(in the rows, 128 means zero)
Each row is followed by its class. Each block has new classes.
[164 122 119 125 132 139 130 125 129 109  92 143 111 130 150 152 102 111
 113 122 123 140  93 135 100 109 136 116 142 123 113  99 106 145 125 140
 121 121 133 112 108 146 132 135 103 104 108 154  97 106]	<53>
[174 119 131 120 156 130 120 148 113 131 122 105 102 168 114 115 118 100
 115 118 115 128 148 109 108 124 127 121 123 119 130 112 130  96 127 158
 113 134 122 121 118 144 160 178  89 144 144 129 105 144]	<59>
[181  93 124 125  97 147 154 160 139  97  54 117  52 157 100 120 151 105
 116 132 141 139  88 128 174 142 152  88 144 143 125 119 168  89 152 148
  74  72 108 112 107 142 131 134  66 137 116 147  37 158]	<60>
[157 120 127 145 146 141 137 130 117 105  94 160 118 137 132 155 116 105
 111 124 135 123  80 153 111 128 128  82 135 146 110  98 131 154 137 126
 121 121 130 126 107 170 121 133 114  82 115 171  96 119]	<53>
[154 105 144 113 144 134 137 108 133 143  98 121 116 157 134 122 127 122
 127 123 135 131 138 126 129 113 128 120 126 112 131  82 158  80 125 149
 117 120 111 131 112 149 150 155  71 145 138 131  36 114]	<61>
[185 103 146 151 161 145 133 102 148 125 106 158 153 114 122  97 107 142
 111 137 131 124  86 142 111 127 118 125 132 112  88 103 123 150 149 176
 137 127 154 143 102 139 121  94 114  99 130 163  67 108]	<53>
[149 114 143 105 152 139 133 129 138 120 115 125  89 144 124 121 128 119
 136 134 135 135 114 127 132 125 141  97 127 129 140 115 151  90 129 140
 110 104 103 132 111 151 128 170 113 130 128 125  79 150]	<61>
[101 115 123 101 135 144 136 134 123 120 109 116  76 157 120 138 126  97
 120 101 122 129 123 123 133 114 147 119 101 100 145  89 161  81 120 114
  97 132  93 131 113 120 154 195  68 127 154 125  86 137]	<59>
[187 109 127 105 124 117 111 126 162 114  96 142  91 136 123 130 171 112
  85 143 144 112 122 175 141 125 136 110 125 113 177  90 154 116 127 143
 101  84  78 121  81 155 149 224 127  58 119 127  53 131]	<61>
[128 112 117 103 149 128 138 156 123 129 146 111 101 154 110 132 134 103
 120 101 111 130 140 123 120 142 122 122 132 115 120 115 145 106 128 138
 111 127 138 113 121 122 161 181  87 130 132 139 120 132]	<59>
[155 128 127 135 111 131 104 155 123 106  88 149 103 136 138 149 104 104
 117 129 148 121  76 135 136 124 136 118 150 128 131  95 135 153 142 115
 114 119 116 119 117 164 252 126 128 110 112 144 109 129]	<53>
[200  99 123 129 132 138 145 171 154  99  72 129  83 157 121 129 121 113
 100 133 138 135 112 135 143 132 144  88 141 130 104 152 144 102 158 189
  95  81 126 112  82 155 136 179 104 127 111 147  79 152]	<61>
[167 117 144 143 139 140 135 120 129 112  96 146 118 132 127 128  92 119
 131 136 142 128 103 126 118 113 129 126 125 112  96 109 119 123 139 162
 144 142 140 140 129 149 126 100 101 127 123 143  96  96]	<53>
[154 132 135 132 121 129 144 135 113 112  80 154 121 141 144 143 104 116
 109 126 145 129  93 145 116 121 137 127 149 130 103 119 130 151 135 132
 126 119 127 120 108 147 126  96 108  99 116 165  98 108]	<53>
[200  94 129 116 127 130 127 147 145 117  89 127 111 137 117 117 127 122
  85 131 133 127 122 158 138 135 118 118 144 125 114 133 144 138 146 168
  92  98 130 121  89 139 152 150  97  91 106 148  58 121]	<60>
[149 105 144 139 131 138 142 120 113 134 107 149 139 144 140 120 113 124
 133 123 143 127  94 127 107 116 123 137 146 124  94 100 124 141 131 132
 144 142 135 117 140 139 122  63  83 125 119 152  86  95]	<53>

Each row is followed by its class. Each block has new classes.
[109 137 137 167 123 134 136  85 117 142 140 127 105 113 137 105 133  69
 114 121 150 130 124 134  51 144 115 236 150 118  96 118  88 155 126 118
 130 116 102 150 127 119 102 160 134 106 135 150 111 117]	Q
[139 125 122 146 120 124 142 115 143 130 136 108 109 121 123 144 146 112
 138 130 136 134 130 142  76 144 110 143 133 115 110 131 111 120 116 120
 132 133 120  95 125 127 121 127 113 105 134 132 112 150]	A
[100 101 138 122 122 112 128 100 125 110 143 165 153 102 139 101 110 120
 137 126 125 141 120  97 150 174 151 235 138 133 123 126 124 161 177 134
 114 108  96 108 125 134 133 144 162  88 144 128 106 103]	Q
[111 113 135 134 129 132 133 115 123 129 136 136 141 109 118 129 122 113
 124 127 137 129 122 111 129 155 130 181 131 103 128 127 121 155 157 128
 127 111 128 110 122 131 122 142 146 106 135 137 111 121]	Q
[133 121 142 131 124 142 120 115 120 125 137 139 124 130 150 123 124 110
 125 126 133 125 123 119 110 143 143 193 133  80 122 131 124 138 113 126
 123 114 109  55 115 131 122 135 197 128 139 125 112 113]	Q
[136 138 109 160 121 132 181 118 158 141 127 114 135 122  89 201 151  96
 128 124 179 125 128 126  94 118 114 157 151  91 110 132 108 138 133 113
 135 121 156  58 116 134 132 119  93  96 127 133 137 153]	A
[111 124 129 149 120 131 116  95 130 131 139 131 139 111 139 115 116  94
 115 120 133 139 119 115  99 162 130 236 141 116  90 140 111 141 138 132
 124 118 107 112 123 122 128 143 133 116 142 153 110 111]	Q
[139 127 137 141 120 124 172 109 160 112 133 120 126 130 118 152 148 105
 131 125 161 132 122 123  88 134 122 167 158 112 116 127 109 128 125 123
 126 119 124  59 114 144 128 114 149  99 130 109 124 137]	A
[119 122 132 144 129 152 101 114 117 139 128 130 126 119 143 102 105  99
 121 121 120 125 126 117 122 149 131 196 131 107 110 127 115 140 129 130
 128 106 117 135 119 125 118 150 146 132 141 143 114 112]	Q
[130 133 125 140 119 128 153 110 150 150 127 136 134 129 117 149 144 105
 124 126 159 131 128 125 102 114 123 160 142 122 111 124 114 127 122 124
 124 130 130  77 121 125 130 124 130 115 123 126 127 136]	A
[141 129 139 143 118 142 155 117 150 131 130 130 137 119 127 162 137 102
 122 120 164 126 121 123  96 126 130 195 148  83 103 138 112 119  99 126
 122 114 118  20 111 133 123 121 166 112 132 124 123 126]	A
[107 133 124 154 125 139 122 112 124 139 130 130 137 113 132 123 124  87
 110 112 148 127 124 109 115 148 128 212 139 104 106 127 111 147 147 132
 131 113 131 139 124 122 117 151 114 114 133 147 111 120]	Q
[122 114 131 142 120 155 104 108 118 139 128 121 129 118 128 125 115 100
 108 120 134 127 121 115 104 156 131 226 134  80  94 140 111 132 114 126
 131 118 104  70 116 118 123 146 173 132 142 142 113 109]	Q
[139 142 125 140 124 131 150 113 147 134 126 107 124 135 113 153 149 113
 124 128 149 130 129 132  89 106 116 137 144 128 117 126 120 117 110 121
 137 127 134 101 122 133 125 124 119 114 122 130 139 141]	A
[114 133 143 145 126 130 139  82 127 135 131 135 134 118 131 119 137  93
 120 126 150 131 124 118 113 136 131 205 148 124 111 123 108 158 154 129
 122 118 121 132 154 132 117 143 131 108 134 145 117 119]	Q
[127 137 124 138 128 134 160 120 137 134 127 132 134 128 115 146 140 111
 122 124 155 126 126 122 112 105 132 148 133 123 117 126 122 135 125 123
 112 116 140 109 121 131 123 131 157 120 125 129 135 132]	A
[117 135 131 143 123 139 159 103 116 120 133 146 108 114 129 117 147  94
 138 126 150 129 115 111  81 149 126 188 143 100 160 126 119 174 150 116
 121 108 118 123 121 127  97 147 177  92 134 127 112 133]	Q
[138 132 120 149 127 141 165 118 150 133 125 127 132 108 106 168 134 106
 117 121 168 128 124 120 103 131 125 165 141  91 122 130 118 132 136 123
 132 117 143  58 119 134 126 125 131 101 126 125 127 139]	A
[115 112 126 138 126 137 123 100 112 133 136 129 130 102 125 162 120 106
 122 121 133 132 117 112 120 178 134 212 127  91 111 137 115 145 154 124
 132 109 113 101 120 129 115 152 124  96 140 146 113 125]	Q
[139 138 151 140 115 150 136 108 135 133 130 142 124 135 161 125 137  94
 114 124 150 126 118 130  73 119 143 227 141  79  92 130 107 126  80 116
 120 119  95  20 109 129 127 129 222 139 138 122 112 109]	Q
[141 122 113 146 125 141 142 130 153 136 110 101 140 127 105 180 131 118
 115 123 158 120 125 131 120 145 121 140 133  95 101 136 117 104 121 129
 140 123 152  49 121 129 132 113 114 125 131 127 134 142]	A
[133 123 120 145 124 135 138 114 146 137 127 118 136 118 118 159 129 121
 123 120 138 125 126 130 115 151 122 158 134  94 100 134 118 119 126 126
 134 126 137  54 120 136 132 121 120 113 135 131 124 141]	A
[154 122 127 137 127 146 152 131 137 136 121 126 128 126 124 168 134 112
 121 124 162 123 123 126 114 115 130 164 128  59 108 137 129 111 101 124
 134 116 130  20 112 135 128 115 181 127 137 105 125 132]	A
[138 121 118 146 123 136 159 114 151 130 126 120 142 111 108 172 138 112
 119 118 162 128 122 122 109 149 127 179 145  95 107 125 113 129 138 134
 130 111 136  38 114 138 132 121 128 101 132 124 121 139]	A
